Below are the code and all the weights of a small trained network. Each question names an input and a class and asks about switching units off, where a switched-off unit gives its printed mean instead of its output.

import numpy as np


def w(rows, s, z=0):
    codes = np.array(rows[::2]) - 128.0
    scale = np.full(codes.shape[1], s)
    scale[-1] = z or s
    return codes * scale


def f(y):
    return y / 2 * (1 + np.tanh(0.7978845608 * (y + 0.044715 * y**3)))


def log_softmax(a):
    a = a - a.max(-1, keepdims=True)
    return a - np.log(np.exp(a).sum(-1, keepdims=True))


def net(x, mask):
    res = np.array(x, float).reshape(1, 6) / 4 @ E
    y = f(res @ A[0][:, :-1].T + A[0][:, -1])
    res = res + np.where(mask, y, B[0][:, -1]) @ B[0][:, :-1]
    return log_softmax(res[-1] @ U[:, :-1].T + U[:, -1])


A, B = {}, {}
E = w([
[48,150,254],'x0',
[125,128,129],'x1',
[182,27,171],'x2',
[26,84,96],'x3',
[129,130,129],'x4',
[128,125,127],'x5',
],0.0075)
A[0] = w([
[117,131,226,132],'n0',
[115,187,109,99],'n1',
[105,159,175,47],'n2',
[165,88,69,39],'n3',
[109,108,200,89],'n4',
[102,117,190,118],'n5',
[115,119,132,47],'n6',
[159,62,161,50],'n7',
[126,32,139,172],'n8',
[173,157,135,167],'n9',
[120,141,155,49],'n10',
[139,104,59,58],'n11',
[196,187,163,49],'n12',
[78,184,170,100],'n13',
[158,35,166,30],'n14',
[113,142,183,81],'n15',
[157,102,70,56],'n16',
[161,148,148,32],'n17',
[96,80,110,25],'n18',
[151,28,168,51],'n19',
[105,236,99,4],'n20',
[62,41,76,170],'n21',
[246,156,189,114],'n22',
[98,104,110,79],'n23',
[161,55,178,65],'n24',
[116,135,159,51],'n25',
[61,64,98,105],'n26',
[83,95,233,93],'n27',
[104,199,100,255],'n28',
[69,69,98,106],'n29',
[146,121,60,46],'n30',
[104,222,97,14],'n31',
[106,146,166,67],'n32',
],0.013,0.0082)
B[0] = w([
[174,126,116,199],'n0',
[75,64,121,145],'n1',
[158,192,67,135],'n2',
[162,120,77,162],'n3',
[157,128,75,164],'n4',
[180,101,106,170],'n5',
[107,159,95,109],'n6',
[54,117,104,145],'n7',
[119,91,158,216],'n8',
[132,151,170,179],'n9',
[99,187,22,115],'n10',
[164,143,102,154],'n11',
[78,213,101,152],'n12',
[176,108,90,175],'n13',
[2,50,83,156],'n14',
[138,119,64,144],'n15',
[176,115,73,156],'n16',
[37,178,81,116],'n17',
[44,213,73,121],'n18',
[22,58,115,168],'n19',
[34,89,82,153],'n20',
[148,208,173,232],'n21',
[89,227,160,222],'n22',
[107,172,125,124],'n23',
[85,103,105,161],'n24',
[123,173,39,118],'n25',
[133,222,149,178],'n26',
[182,155,84,208],'n27',
[141,53,186,254],'n28',
[122,213,149,170],'n29',
[182,149,65,148],'n30',
[7,66,73,148],'n31',
[164,166,67,132],'n32',
],0.0091,0.0079)
U = w([
[54,131,74,123],'0',
[206,177,25,45],'1',
[152,160,153,195],'2',
[154,160,153,201],'3',
[148,162,148,186],'4',
[104,250,136,1],'5',
],0.013,0.0094)

Each question gives the input, the list of numbers given to net, and the class t.
The units are the neurons (one row each of A and B). Each row of codes is followed by its name. A weight is (code - 128) times the scale printed after its matrix; where a second scale follows, it is the last column's (A, B and U).
mask holds one flag per neuron, in row order. A switched-off neuron (its flag False) gives its mean, the last column of its row in B, instead of its output. The means were averaged over made-up inputs and are rounded, as every weight is.
A unit's drop is (log p(t) with every unit on - log p(t) with that unit switched off) / (log p(t) with every unit on - log p(t) with every unit switched off).
The circuit of an input: a set's keep is (log p(t) with only the set's units on - log p(t) with every unit switched off) / (log p(t) with every unit on - log p(t) with every unit switched off). Starting from the 12 units with the biggest drops (on a tie, the unit counted first), units are removed one at a time, each time the one whose removal leaves the highest keep (on an exact tie, the one counted first), for as long as the keep stays at least 0.8.
circuit, biggest first: the units of the circuit, biggest drop first
top k neurons: the k neurons with the biggest drops, biggest first
drop when u is switched off: that unit's drop, to one decimal
input [7,-6,8,4,-2,4], class 0: circuit, biggest first => n14
input [-7,-4,-7,0,3,3], class 0: circuit, biggest first => n31, n20
input [-3,4,-7,1,0,-1], class 0: circuit, biggest first => n31, n20
input [4,-1,4,6,3,0], class 5: circuit, biggest first => n26, n21
input [-2,-4,5,-8,0,0], class 5: top 3 neurons => n22, n12, n28
input [2,-5,0,-8,-4,7], class 5: top 2 neurons => n22, n12
input [4,-6,5,-8,-5,-3], class 5: top 3 neurons => n22, n12, n28
input [2,2,2,-7,0,-3], class 5: top 3 neurons => n22, n12, n28
input [-1,-6,-6,8,-6,-7], class 5: top 3 neurons => n21, n26, n29
input [-5,-1,8,5,4,7], class 0: top 2 neurons => n14, n19
input [-1,1,-5,7,-3,5], class 5: top 2 neurons => n21, n26
input [-6,-2,1,-7,4,-1], class 5: top 2 neurons => n22, n12
input [-6,-5,-2,-8,-1,4], class 5: top 2 neurons => n22, n12
input [0,-6,1,-7,-4,1], class 5: top neuron => n22
input [6,-1,-8,-3,-8,-4], class 0: drop when n20 is switched off => 0.2
input [-4,-7,-7,0,1,-1], class 0: drop when n20 is switched off => 0.2
input [7,-6,5,-6,-1,-4], class 1: drop when n5 is switched off => 0.1
